The symbols move the items like this.
j921 s j911
j921 c j300
j921 g j945
j921 z j239
j921 h j841
j921 r j571
j264 s j919
j264 c j777
j264 g j947
j264 z j794
j264 h j265
j264 r j678
j967 g j488
j967 z j416
j967 h j981
j967 r j106
j52 s j488
j52 z j339
j52 h j996
j52 r j128
j341 s j777
j341 c j919
j341 g j841
j341 z j568
j341 h j945
j341 r j847
j819 c j488
j819 z j886
j819 h j869
j819 r j966
j744 s j128
j744 c j966
j744 g j106
j744 z j10
j744 h j846
j744 r j488
j416 s j847
j416 c j678
j416 g j796
j416 z j967
j416 h j709
j416 r j777
j857 s j998
j857 c j782
j857 g j846
j857 z j326
j857 h j106
j857 r j981
j300 s j370
j300 c j921
j300 g j377
j300 z j254
j300 h j454
j300 r j35
j229 s j709
j229 c j849
j229 g j571
j229 z j505
j229 h j847
j229 r j945
j886 s j937
j886 c j796
j886 g j678
j886 z j819
j886 h j726
j886 r j947
j106 s j568
j106 c j794
j106 g j744
j106 z j777
j106 h j857
j106 r j967
j326 s j945
j326 c j265
j326 g j911
j326 z j857
j326 h j777
j326 r j709
j10 s j841
j10 c j947
j10 g j777
j10 z j744
j10 h j911
j10 r j796
j709 s j229
j709 c j774
j709 g j905
j709 z j981
j709 h j416
j709 r j326
j777 s j341
j777 c j264
j777 g j10
j777 z j106
j777 h j326
j777 r j416
j849 s j774
j849 c j229
j849 g j35
j849 r j377
j846 s j239
j846 c j648
j846 g j857
j846 z j911
j846 h j744
j846 r j387
j254 s j648
j254 c j239
j254 g j746
j254 z j300
j254 h j73
j254 r j662
j662 s j869
j662 c j996
j662 z j35
j662 r j254
j678 c j416
j678 g j886
j678 h j774
j678 r j264
j339 s j796
j339 c j937
j339 g j847
j339 z j52
j339 h j571
j339 r j841
j129 c j981
j129 g j869
j129 z j774
j129 r j782
j947 s j454
j947 c j10
j947 g j264
j947 z j966
j947 h j370
j947 r j886
j796 s j339
j796 c j886
j796 g j416
j796 z j488
j796 h j905
j796 r j10
j265 s j377
j265 c j326
j265 g j370
j265 z j782
j265 h j264
j265 r j774
j568 s j106
j568 g j128
j568 z j341
j568 h j998
j128 s j744
j128 c j73
j128 g j568
j128 z j841
j128 h j239
j128 r j52
j794 c j106
j794 g j966
j794 z j264
j794 h j782
j945 s j326
j945 c j377
j945 g j921
j945 z j998
j945 h j341
j945 r j229
j726 s j35
j726 c j905
j726 g j774
j726 z j869
j726 h j886
j726 r j370
j370 s j300
j370 c j911
j370 g j265
j370 z j648
j370 h j947
j370 r j726
j387 s j996
j387 c j869
j387 g j981
j387 z j905
j387 h j488
j387 r j846
j571 s j905
j571 c j35
j571 g j229
j571 z j996
j571 h j339
j571 r j921
j841 s j10
j841 c j454
j841 g j341
j841 z j128
j841 h j921
j841 r j339
j937 s j886
j937 c j339
j937 h j35
j937 r j454
j998 s j857
j998 c j746
j998 g j239
j998 z j945
j998 h j568
j998 r j505
j869 s j662
j869 c j387
j869 g j129
j869 z j726
j869 h j819
j869 r j648
j454 s j947
j454 c j841
j454 g j919
j454 z j73
j454 h j300
j454 r j937
j239 s j846
j239 c j254
j239 g j998
j239 z j921
j239 h j128
j239 r j996
j847 s j416
j847 g j339
j847 h j229
j847 r j341
j505 s j981
j505 g j996
j505 z j229
j505 r j998
j377 s j265
j377 c j945
j377 g j300
j377 z j746
j377 h j919
j377 r j849
j996 s j387
j996 c j662
j996 g j505
j996 z j571
j996 h j52
j996 r j239
j488 s j52
j488 c j819
j488 g j967
j488 z j796
j488 h j387
j488 r j744
j911 s j921
j911 c j370
j911 g j326
j911 z j846
j911 h j10
j911 r j905
j966 s j73
j966 c j744
j966 g j794
j966 z j947
j966 h j648
j966 r j819
j35 s j726
j35 c j571
j35 g j849
j35 z j662
j35 h j937
j35 r j300
j782 s j746
j782 c j857
j782 g j648
j782 z j265
j782 h j794
j782 r j129
j919 s j264
j919 c j341
j919 g j454
j919 h j377
j905 s j571
j905 c j726
j905 g j709
j905 z j387
j905 h j796
j905 r j911
j73 s j966
j73 c j128
j73 z j454
j73 h j254
j648 s j254
j648 c j846
j648 g j782
j648 z j370
j648 h j966
j648 r j869
j981 s j505
j981 c j129
j981 g j387
j981 z j709
j981 h j967
j981 r j857
j746 s j782
j746 c j998
j746 g j254
j746 z j377
j774 s j849
j774 c j709
j774 g j726
j774 z j129
j774 h j678
j774 r j265

In the rows, 25 stands for zero.

The rows follow the links: the fewer symbols apart two items are, the more alike their rows tend to be.

Each row is also shifted at random along 6 hidden directions that mean nothing.

Each row, then its item:
[ 26  25  26  28  24  28  21  27  23  22  29  25  24  20  22  22  30  26  36  29  26  21  26  27  27  30  25  29  25  28  20  27  27  28  23  30  21  27  28  20  26  31  22  20  30  26  27  28]: j996
[ 24  24  24  21  23  21  28  28  27  32  22  25  26  29  28  29  16  29  24  24  24  21  23  19  23  21  22  32  25  24  30  27  24  16  25  19  29  21  20  29  24  18  22  27  23  21  24  25]: j265
[ 32  27  27  26  18  25  25  24  24  24  26  28  23  30  26  23  23  28  29  30  21  20  27  23  27  22  21  30  20  22  22  23  23  16  20  24  22  26  23  25  24  22  25  30  30  22  30  29]: j52
[ 25  27  25  23  29  23  27  21  26  28  24  27  26  26  26  31  25  25  20  21  26  23  21  28  24  28  25  27  29  23  28  21  29  27  28  23  25  22  26  22  27  25  27  22  24  26  21  27]: j919
[ 32  24  21  26  30  23  20  26  30  22  20  24  23  21  26  27  25  25  15  21  29  26  22  28  22  27  25  16  24  26  28  26  20  33  29  28  29  24  24  28  25  27  25  27  19  26  23  22]: j911
[ 28  24  24  29  30  27  28  22  27  24  24  30  24  23  19  24  30  16  25  19  25  26  25  25  25  33  31  24  25  26  19  21  24  22  31  30  19  22  30  24  26  28  27  23  23  31  24  20]: j744
[ 20  25  26  24  29  22  28  24  31  28  20  28  32  18  28  31  20  34  29  25  30  11  22  25  25  25   8  16  29  22  26  26  29  10  29  24  26  27  31  27  25  15  32  19  24  24  21  32]: j454
[ 24  26  23  27  31  27  21  28  24  23  26  21  24  21  26  27  23  28  20  22  28  27  28  30  22  22  22  22  23  25  20  28  25  36  27  29  25  24  26  23  26  27  26  27  20  20  30  27]: j998
[ 36  29  25  25  21  21  30  23  22  21  23  31  23  28  26  35  33  23  12  27  26  20  20  29  26  31  27  30  24  20  28  20  21  20  22  27  23  28  25  22  28  25  27  29  24  27  21  25]: j847
[ 26  24  24  21  20  26  23  26  25  26  23  26  26  26  23  23  25  27  25  29  26  25  28  23  27  18  25  23  26  25  21  27  25  24  21  20  24  28  21  28  24  22  23  25  26  24  29  23]: j869
[ 13  27  26  27  25  25  35  23  29  23  25  31  24  30  24  27  18  27  22  22  23  19  26  24  25  23  21  23  22  19  21  22  22  10  28  25  21  22  23  25  23  20  27  30  22  27  26  30]: j568
[ 32  27  25  21  21  21  22  26  26  29  25  29  25  23  25  28  29  29  30  29  29  14  22  27  27  27  26  31  28  25  28  26  31  26  21  22  23  26  24  21  27  26  19  20  31  29  21  27]: j35
[ 32  26  26  20  17  24  25  28  22  29  25  27  23  32  24  27  23  27  24  30  23  23  27  20  26  17  27  39  25  25  23  25  24  22  18  17  22  26  17  28  25  21  19  28  29  21  30  23]: j129
[ 22  26  26  21  28  24  22  20  28  30  23  29  22  29  21  21  28  17  27  18  24  23  21  26  26  29  36  24  30  27  31  18  28  32  29  21  22  18  24  21  27  32  21  21  28  37  19  19]: j947
[ 23  22  25  28  31  24  23  26  25  26  24  24  24  19  24  27  24  26  31  21  28  19  22  24  24  32  24  30  24  29  28  27  24  30  29  30  25  21  27  25  28  31  21  21  27  25  21  22]: j326
[ 36  22  26  26  27  24  26  23  22  26  24  24  30  17  25  28  34  22  32  28  26  25  23  24  26  34  21  28  30  29  26  24  30  22  25  29  25  31  35  26  27  24  29  15  30  23  23  22]: j886
[ 27  23  25  24  20  26  16  28  26  22  22  22  22  26  24  21  23  31  27  30  27  20  27  24  26  18  20  23  21  28  22  27  21  33  20  23  26  27  21  28  24  28  23  28  28  22  30  25]: j387
[ 36  27  23  24  30  23  29  28  25  29  27  26  30  19  28  35  27  26  20  22  29  25  22  28  23  30  27  30  29  23  26  27  28  21  31  26  25  25  27  23  28  21  25  21  21  22  23  26]: j377
[ 19  28  24  20  28  23  23  24  31  29  23  33  23  25  24  26  26  26  24  20  29  15  21  29  27  27  31  19  32  22  30  25  29  26  27  21  22  20  22  20  27  26  19  21  24  38  19  28]: j300
[ 23  27  25  26  24  22  29  23  29  24  28  25  22  33  29  19  19  23  22  21  19  30  24  25  24  23  27  20  20  20  30  22  21  16  27  24  28  22  21  24  20  22  27  33  21  27  22  28]: j841
[ 21  25  24  25  23  26  30  22  22  18  19  28  26  24  22  31  30  23  11  27  27  25  27  26  26  24  22  15  24  22  20  22  19  23  22  27  24  31  26  28  26  22  32  29  20  25  26  23]: j967

Start, symbols taken left to right, then the item you end at.
Answer with the item's name.
[ 23  22  25  28  31  27  35  22  23  27  27  25  31  21  23  27  28  17  22  21  21  37  28  23  23  29  28  24  28  24  18  25  27  15  31  28  23  25  31  26  23  20  32  21  19  23  26  21]
z h c z => j857
[ 25  24  26  25  21  25  20  21  20  22  24  22  20  29  24  21  29  19  29  27  23  25  24  25  27  28  30  34  23  30  30  20  24  40  21  26  25  24  25  23  28  35  22  25  32  26  23  21]
h r g z g r s => j505
[ 28  25  25  22  22  23  29  22  22  25  21  27  25  27  25  30  30  20  17  28  24  26  23  24  26  26  27  27  29  24  28  22  25  24  21  22  26  28  25  26  27  22  27  25  26  26  22  22]
g g c r g => j10
[ 32  27  24  24  28  26  32  29  24  28  30  25  29  24  27  30  23  25  18  23  23  34  27  25  21  22  26  30  26  20  20  28  27  16  29  23  23  25  23  24  24  18  27  26  18  19  29  27]
s c c c h => j106
[ 19  22  25  23  28  27  20  27  28  27  23  22  29  23  23  22  18  28  28  23  28  27  28  23  23  18  20  15  27  27  21  29  27  27  27  22  27  25  25  29  23  22  27  22  21  23  28  25]
z g r r c h => j777
[ 33  24  26  25  23  27  29  23  23  26  23  30  28  23  21  28  33  20  27  27  23  24  25  23  27  29  27  29  29  25  19  21  28  18  24  25  20  29  30  25  27  24  26  19  28  27  26  21]
c s r z r => j339
[ 21  22  26  26  28  26  31  23  21  29  28  18  29  27  27  23  22  19  26  21  18  40  25  20  22  25  28  28  25  26  28  24  27  22  29  24  29  23  27  27  22  22  30  23  22  18  24  23]
z z c r => j416
[ 31  26  25  24  23  27  14  20  25  22  21  27  18  29  20  21  30  22  25  27  26  20  26  26  28  22  29  27  24  29  23  19  23  45  20  25  22  23  24  23  28  36  22  27  33  30  28  20]
c z g c => j416
[ 36  25  23  27  31  25  19  28  29  24  23  23  28  16  26  29  22  34  25  24  31  18  26  29  22  24  12  22  24  26  18  29  25  30  30  31  26  26  29  27  28  25  27  24  23  19  30  29]
z h z s s h => j239
[ 21  23  28  24  27  28  25  21  26  31  28  25  25  27  21  17  24  18  36  21  21  28  27  22  25  25  31  29  27  28  22  22  29  25  29  22  22  19  27  24  23  28  24  21  28  29  27  21]
z h z g h h => j782
[ 33  27  23  27  29  22  27  28  28  23  26  26  25  21  29  27  24  27  20  21  28  24  22  27  23  30  24  22  23  21  26  28  23  19  30  30  26  25  25  24  25  23  25  27  19  25  22  28]
h h z z g h z => j568
[ 11  24  24  20  18  23  23  26  27  25  21  28  24  28  24  22  24  27  27  28  26  19  23  23  30  21  26  15  28  25  31  26  26  22  18  18  27  26  19  27  23  22  20  24  27  33  20  26]
s r r s g s => j849
[ 26  28  25  28  30  23  26  27  25  25  29  27  22  23  24  26  28  22  25  20  26  24  22  28  24  34  33  32  24  25  28  25  26  29  30  29  23  21  25  18  27  32  18  24  26  29  20  25]
s r z h => j967
[ 23  24  21  23  25  25  26  25  19  21  23  23  27  22  24  28  33  20  12  25  27  36  24  27  26  26  33  17  30  26  28  26  26  33  22  24  28  31  25  26  26  25  26  23  21  28  22  19]
r g g h s => j919
[ 39  27  24  21  27  25  23  27  28  31  26  28  25  25  25  27  23  28  26  22  26  22  26  27  23  23  27  33  27  23  22  26  28  24  28  22  21  22  23  22  27  24  21  23  26  25  29  26]
c s s h => j128
[ 19  26  24  26  19  27  30  26  19  20  28  27  21  30  21  22  31  17  15  24  21  37  28  23  27  26  40  24  23  23  23  25  20  24  20  26  21  26  19  25  23  28  22  31  21  29  26  19]
g z s h g => j847
[ 26  28  24  21  31  27  22  21  28  26  23  27  26  24  23  26  27  23  17  20  28  27  26  32  24  23  27  15  30  24  21  21  29  36  29  23  23  25  28  22  26  26  29  22  22  31  26  25]
c z z r s h r => j846
